Below are the code and all the weights of a small trained network. Each question names an input and a class and asks about switching units off, where a switched-off unit gives its printed mean instead of its output.

import numpy as np


def w(rows, s, z=0):
    codes = np.array(rows[::2]) - 128.0
    scale = np.full(codes.shape[1], s)
    scale[-1] = z or s
    return codes * scale


def f(y):
    return np.maximum(y, 0)


def log_softmax(a):
    a = a - a.max(-1, keepdims=True)
    return a - np.log(np.exp(a).sum(-1, keepdims=True))


def net(x, mask):
    res = np.array(x, float).reshape(1, 3) / 4 @ E
    y = f(res @ A[0][:, :-1].T + A[0][:, -1])
    res = res + np.where(mask, y, B[0][:, -1]) @ B[0][:, :-1]
    return log_softmax(res[-1] @ U[:, :-1].T + U[:, -1])


A, B = {}, {}
E = w([
[157,187,120],'x0',
[12,255,114],'x1',
[177,129,109],'x2',
],0.0062)
A[0] = w([
[68,80,173,149],'neuron 1',
[181,175,90,88],'neuron 2',
[53,192,117,211],'neuron 3',
[60,189,104,218],'neuron 4',
[218,3,127,247],'neuron 5',
[205,191,88,70],'neuron 6',
[32,219,91,249],'neuron 7',
[151,56,94,243],'neuron 8',
[78,91,159,147],'neuron 9',
],0.0063,0.0017)
B[0] = w([
[168,196,180,157],'neuron 1',
[172,244,157,141],'neuron 2',
[9,66,75,203],'neuron 3',
[47,11,16,200],'neuron 4',
[41,30,4,254],'neuron 5',
[200,253,189,146],'neuron 6',
[6,32,48,230],'neuron 7',
[39,45,37,195],'neuron 8',
[196,191,181,152],'neuron 9',
],0.0042,0.0055)
U = w([
[169,254,218,3],'0',
[30,55,2,253],'1',
],0.0051,0.0018)

Each question gives the input, the list of numbers given to net, and the class t.
The units are the neurons (one row each of A and B). Each row of codes is followed by its name. A weight is (code - 128) times the scale printed after its matrix; where a second scale follows, it is the last column's (A, B and U).
mask holds one flag per neuron, in row order. A switched-off neuron (its flag False) gives its mean, the last column of its row in B, instead of its output. The means were averaged over made-up inputs and are rounded, as every weight is.
A unit's drop is (log p(t) with every unit on - log p(t) with that unit switched off) / (log p(t) with every unit on - log p(t) with every unit switched off).
The circuit of an input: a set's keep is (log p(t) with only the set's units on - log p(t) with every unit switched off) / (log p(t) with every unit on - log p(t) with every unit switched off). Starting from all 9 units, units are removed one at a time, each time the one whose removal leaves the highest keep (on an exact tie, the one counted first), for as long as the keep stays at least 0.8.
circuit, biggest first: the units of the circuit, biggest drop first
k most important neurons: the k neurons with the biggest drops, biggest first
drop of u: that unit's drop, to one decimal
input [4,-2,2], class 0: circuit, biggest first => neuron 7; neuron 4; neuron 3
input [-5,-1,-5], class 0: most important neuron => neuron 7
input [6,-3,5], class 0: circuit, biggest first => neuron 7; neuron 4; neuron 6
input [-2,0,-8], class 0: circuit, biggest first => neuron 5; neuron 8; neuron 1
input [8,2,7], class 0: 2 most important neurons => neuron 5; neuron 6
input [-4,-2,-8], class 0: 3 most important neurons => neuron 7; neuron 4; neuron 3
input [5,-1,6], class 0: drop of neuron 3 => 0.1
input [3,-1,8], class 0: drop of neuron 7 => 0.3
input [7,-2,6], class 0: drop of neuron 7 => 0.2
input [5,1,7], class 0: drop of neuron 5 => 0.3
